Below are the code and all the weights of a small trained network. Each question names an input and a class and asks about switching units off, where a switched-off unit gives its printed mean instead of its output.

import numpy as np


def w(rows, s, z=0):
    codes = np.array(rows[::2]) - 128.0
    scale = np.full(codes.shape[1], s)
    scale[-1] = z or s
    return codes * scale


def norm(h):
    return h / np.sqrt((h * h).mean(-1, keepdims=True) + 1e-5)


def f(y):
    return y / 2 * (1 + np.tanh(0.7978845608 * (y + 0.044715 * y**3)))


def log_softmax(a):
    a = a - a.max(-1, keepdims=True)
    return a - np.log(np.exp(a).sum(-1, keepdims=True))


def net(x, mask):
    res = np.array(x, float).reshape(1, 5) / 4 @ E
    u = 0
    for l in range(3):
        y = f(norm(res) @ A[l][:, :-1].T + A[l][:, -1])
        res = res + np.where(mask[u : u + 3], y, B[l][:, -1]) @ B[l][:, :-1]
        u += 3
    return log_softmax(norm(res)[-1] @ U[:, :-1].T + U[:, -1])


A, B = {}, {}
E = w([
[82,71,118,229,164,40,133,206,75,213,24,182],'x0',
[104,15,204,8,79,25,202,78,130,176,119,21],'x1',
[98,144,229,118,84,139,123,133,209,197,174,111],'x2',
[154,73,33,49,238,107,106,77,164,133,219,167],'x3',
[252,178,75,122,206,43,89,119,248,166,152,127],'x4',
],0.0022)
A[0] = w([
[96,91,6,151,177,191,34,150,58,81,121,226,32],'L0N1',
[155,90,156,172,111,57,136,153,111,147,78,122,83],'L0N2',
[196,250,255,113,64,193,78,119,240,95,129,48,1],'L0N3',
],0.0028,0.002)
B[0] = w([
[119,143,170,254,200,215,152,67,75,139,103,200,234],'L0N1',
[125,132,77,156,34,47,114,125,177,12,121,198,161],'L0N2',
[150,145,112,176,141,153,233,222,151,192,192,204,251],'L0N3',
],0.0048,0.0017)
A[1] = w([
[194,137,81,62,168,150,142,82,147,140,221,112,81],'L1N1',
[156,190,97,151,138,169,114,109,91,77,124,164,38],'L1N2',
[205,169,58,123,166,111,3,92,166,104,125,112,2],'L1N3',
],0.0048,0.0019)
B[1] = w([
[63,125,159,64,84,40,3,142,218,167,194,148,251],'L1N1',
[228,173,78,213,134,85,69,173,88,126,45,79,204],'L1N2',
[40,84,144,115,22,123,112,115,16,142,72,65,187],'L1N3',
],0.0055,0.0021)
A[2] = w([
[38,76,180,241,107,86,130,176,106,234,31,151,249],'L2N1',
[82,157,158,204,70,109,127,201,118,107,100,202,139],'L2N2',
[110,3,85,29,120,93,216,57,92,34,2,31,20],'L2N3',
],0.0031,0.0013)
B[2] = w([
[105,102,137,77,146,157,88,106,167,100,175,106,253],'L2N1',
[127,98,111,24,136,54,129,80,153,178,176,116,186],'L2N2',
[254,142,171,177,141,56,183,86,99,84,68,82,196],'L2N3',
],0.007,0.0041)
U = w([
[33,68,161,14,87,71,81,107,185,154,172,106,201],'0',
[89,123,81,219,229,205,82,79,35,93,55,163,135],'1',
[172,202,53,201,114,108,70,157,104,109,73,122,40],'2',
[157,168,106,146,188,137,107,166,222,186,186,175,148],'3',
[81,149,177,107,86,244,235,161,74,119,144,121,70],'4',
[144,177,120,181,132,146,254,180,173,169,131,186,2],'5',
[186,89,169,129,125,55,215,80,84,70,46,72,213],'6',
],0.0074,0.0026)

Each question gives the input, the list of numbers given to net, and the class t.
The units are the neurons (one row each of A and B). Each row of codes is followed by its name. A weight is (code - 128) times the scale printed after its matrix; where a second scale follows, it is the last column's (A, B and U).
mask holds one flag per neuron, layer by layer. A switched-off neuron (its flag False) gives its mean, the last column of its row in B, instead of its output. The means were averaged over made-up inputs and are rounded, as every weight is.
A unit's drop is (log p(t) with every unit on - log p(t) with that unit switched off) / (log p(t) with every unit on - log p(t) with every unit switched off).
The circuit of an input: a set's keep is (log p(t) with only the set's units on - log p(t) with every unit switched off) / (log p(t) with every unit on - log p(t) with every unit switched off). Starting from all 9 units, units are removed one at a time, each time the one whose removal leaves the highest keep (on an exact tie, the one counted first), for as long as the keep stays at least 0.8.
units of the circuit, in order: the units of the circuit, biggest drop first
unit that matters most: the unit with the biggest drop
k most important neurons: the k neurons with the biggest drops, biggest first
k most important neurons of layer l: the k neurons of layer l with the biggest drops, biggest first
input [8,1,-6,-1,-6], class 0: unit that matters most : L2N1
input [7,-5,2,1,7], class 0: units of the circuit, in order : [L1N3, L2N1, L0N3]
input [4,-6,-1,4,8], class 1: units of the circuit, in order : [L0N1, L1N3]
input [4,8,4,-2,-5], class 6: units of the circuit, in order : [L2N3, L1N1]
input [8,8,8,4,-6], class 6: units of the circuit, in order : [L2N3, L1N1]
input [-5,1,-7,-6,-8], class 6: units of the circuit, in order : [L2N3, L0N3]
input [3,6,5,2,2], class 6: units of the circuit, in order : [L1N1, L0N3, L2N3]
input [-8,-8,-6,4,5], class 2: 2 most important neurons : [L1N2, L1N1]
input [3,8,-1,6,1], class 6: 2 most important neurons of layer 0 : [L0N3, L0N2]
input [8,-3,-5,-6,8], class 0: units of the circuit, in order : [L2N2, L2N1]
input [-5,-3,1,7,-5], class 1: 2 most important neurons : [L0N1, L2N2]
input [-3,-1,1,-8,8], class 5: 3 most important neurons : [L0N3, L2N1, L1N1]
input [-4,7,0,-7,7], class 3: units of the circuit, in order : [L0N3, L1N3]
input [-4,-6,6,7,3], class 0: 2 most important neurons : [L1N1, L1N3]
input [0,3,-6,8,7], class 0: most important neuron : [L1N1]
input [4,-2,-3,-8,3], class 0: 3 most important neurons : [L2N2, L2N3, L2N1]
input [4,-7,2,-8,1], class 3: units of the circuit, in order : [L2N2, L1N3]
input [-4,4,8,-3,8], class 3: 2 most important neurons : [L0N3, L1N3]
input [-3,5,2,-4,-2], class 4: units of the circuit, in order : [L0N3, L1N1]
input [-4,-6,3,7,6], class 0: unit that matters most : L1N1
input [-2,0,6,-7,4], class 5: 2 most important neurons : [L0N3, L1N1]
input [-8,-3,-4,8,-6], class 1: 3 most important neurons : [L0N1, L1N2, L2N2]
input [6,-1,1,3,-7], class 0: 2 most important neurons : [L2N1, L2N2]
input [4,-5,2,3,3], class 1: 2 most important neurons of layer 0 : [L0N1, L0N3]
input [-4,3,-3,-5,1], class 4: 2 most important neurons of layer 1 : [L1N2, L1N1]
input [0,-8,2,-1,8], class 2: 2 most important neurons : [L1N2, L1N3]
input [-4,-2,4,7,6], class 0: units of the circuit, in order : [L1N3]
input [6,7,1,8,-3], class 6: 2 most important neurons : [L2N3, L1N1]
